Below is a small trained network, with its code and all its weights. Each question gives an input and a class and asks what happens when units are switched off, that is, made to give their printed mean instead of their output.

import numpy as np


def w(rows, s, z=0):
    codes = np.array(rows[::2]) - 128.0
    scale = np.full(codes.shape[1], s)
    scale[-1] = z or s
    return codes * scale


def f(y):
    return np.maximum(y, 0)


def log_softmax(a):
    a = a - a.max(-1, keepdims=True)
    return a - np.log(np.exp(a).sum(-1, keepdims=True))


def net(x, mask):
    res = np.array(x, float).reshape(1, 7) / 4 @ E
    y = f(res @ A[0][:, :-1].T + A[0][:, -1])
    res = res + np.where(mask, y, B[0][:, -1]) @ B[0][:, :-1]
    return log_softmax(res[-1] @ U[:, :-1].T + U[:, -1])


A, B = {}, {}
E = w([
[131,127,122,128,131,128,128,127,131,131],'x0',
[127,128,129,128,134,129,131,125,125,130],'x1',
[138,234,216,125,188,155,93,123,149,244],'x2',
[125,135,130,126,117,123,125,128,127,127],'x3',
[153,145,106,206,83,254,106,178,30,148],'x4',
[128,134,128,127,126,133,128,129,135,124],'x5',
[218,158,133,229,76,96,219,42,154,150],'x6',
],0.0077)
A[0] = w([
[155,185,189,126,178,41,171,62,217,171,132],'n0',
[158,158,145,221,94,220,119,139,72,198,145],'n1',
[119,2,21,132,40,49,253,85,157,6,219],'n2',
[62,40,105,1,173,2,124,103,206,37,12],'n3',
[193,208,169,161,136,100,153,50,175,203,117],'n4',
[33,122,185,7,214,138,42,172,142,157,235],'n5',
[155,172,186,134,169,61,169,66,206,182,129],'n6',
[73,61,116,23,171,35,115,115,189,50,253],'n7',
[87,78,79,87,138,190,57,206,57,79,159],'n8',
[156,156,186,116,195,38,178,63,218,183,131],'n9',
[211,144,109,224,46,137,206,70,116,143,88],'n10',
[102,51,32,127,105,182,83,206,51,60,147],'n11',
[156,179,183,128,164,56,166,57,191,174,129],'n12',
[69,148,171,21,200,162,45,174,125,162,157],'n13',
[141,31,54,138,69,40,211,74,146,18,25],'n14',
[97,53,42,115,113,193,60,231,56,60,157],'n15',
[59,126,169,19,207,115,54,182,153,142,34],'n16',
[129,206,182,114,164,207,67,165,115,192,199],'n17',
[58,129,161,17,210,123,50,183,151,138,46],'n18',
[175,188,182,151,132,100,158,77,162,191,120],'n19',
[89,88,133,40,155,48,137,100,183,87,135],'n20',
],0.004,0.0058)
B[0] = w([
[81,89,112,92,88,166,172,111,106,92,205],'n0',
[184,193,114,164,177,103,83,161,129,117,200],'n1',
[199,213,89,165,218,143,46,197,101,90,254],'n2',
[226,194,81,148,236,175,32,195,80,63,181],'n3',
[76,88,133,105,70,149,180,84,112,116,200],'n4',
[189,163,75,133,201,178,59,194,77,67,238],'n5',
[80,82,111,96,90,155,174,118,98,99,197],'n6',
[98,158,197,180,63,37,175,66,204,224,244],'n7',
[97,78,107,81,105,188,158,115,90,84,198],'n8',
[78,84,112,86,71,174,177,121,97,100,204],'n9',
[184,207,141,185,179,86,88,137,157,141,187],'n10',
[97,77,111,80,97,189,160,118,74,74,199],'n11',
[86,82,106,89,87,163,170,115,102,97,195],'n12',
[170,185,121,158,167,114,83,156,126,116,198],'n13',
[118,228,220,237,78,3,162,58,236,250,173],'n14',
[94,84,105,81,94,186,160,106,81,87,207],'n15',
[99,189,198,199,65,22,173,64,217,223,163],'n16',
[123,162,175,172,96,64,147,93,182,179,217],'n17',
[121,179,175,189,93,39,164,91,185,198,167],'n18',
[86,90,128,114,83,142,172,102,112,116,186],'n19',
[176,202,127,174,159,96,86,137,147,149,184],'n20',
],0.0062,0.0083)
U = w([
[173,154,101,136,186,139,77,175,112,102,32],'0',
[127,147,167,157,102,90,137,105,163,193,139],'1',
[86,8,116,66,87,159,159,118,106,106,253],'2',
],0.012,0.0011)

Each question gives the input, the list of numbers given to net, and the class t.
The units are the neurons (one row each of A and B). Each row of codes is followed by its name. A weight is (code - 128) times the scale printed after its matrix; where a second scale follows, it is the last column's (A, B and U).
mask holds one flag per neuron, in row order. A switched-off neuron (its flag False) gives its mean, the last column of its row in B, instead of its output. The means were averaged over made-up inputs and are rounded, as every weight is.
A unit's drop is (log p(t) with every unit on - log p(t) with that unit switched off) / (log p(t) with every unit on - log p(t) with every unit switched off).
The circuit of an input: a set's keep is (log p(t) with only the set's units on - log p(t) with every unit switched off) / (log p(t) with every unit on - log p(t) with every unit switched off). Starting from the 12 units with the biggest drops (on a tie, the unit counted first), units are removed one at a time, each time the one whose removal leaves the highest keep (on an exact tie, the one counted first), for as long as the keep stays at least 0.8.
units of the circuit, in order: the units of the circuit, biggest drop first
k most important neurons: the k neurons with the biggest drops, biggest first
drop when u is switched off: that unit's drop, to one decimal
input [6,2,-6,5,-4,-4,-5], class 0: units of the circuit, in order -> n3
input [5,5,-8,6,-5,-2,2], class 1: 2 most important neurons -> n14, n7
input [8,5,-5,-6,3,4,6], class 0: 2 most important neurons -> n2, n7
input [5,0,-1,-3,1,8,8], class 0: 2 most important neurons -> n7, n2
input [3,-2,4,2,-2,8,-6], class 1: 3 most important neurons -> n16, n18, n2
input [0,-8,1,8,0,5,-7], class 1: 2 most important neurons -> n16, n2
input [-1,-6,-4,-8,4,6,8], class 0: 3 most important neurons -> n2, n7, n17
input [-2,3,1,-1,-8,-2,-8], class 1: 4 most important neurons -> n7, n16, n18, n2
input [6,-2,2,5,-6,-8,-7], class 1: 2 most important neurons -> n7, n16
input [-5,-7,-1,3,3,3,7], class 0: 2 most important neurons -> n7, n17
input [-3,-2,-8,7,-2,-4,6], class 1: 3 most important neurons -> n14, n5, n7
input [0,-4,0,-6,1,5,-4], class 2: 3 most important neurons -> n2, n3, n1
input [6,4,-8,-8,-5,5,0], class 0: 2 most important neurons -> n2, n3
input [3,1,-8,8,2,-7,1], class 0: units of the circuit, in order -> n2
input [-7,-1,1,7,-1,-2,-8], class 1: 4 most important neurons -> n16, n18, n7, n2
input [2,3,6,0,-5,-4,2], class 2: drop when n20 is switched off -> 0.0
input [-6,-5,7,1,-2,2,-6], class 1: drop when n2 is switched off -> 0.1
input [4,7,4,-2,-3,-7,-5], class 1: drop when n7 is switched off -> 0.2
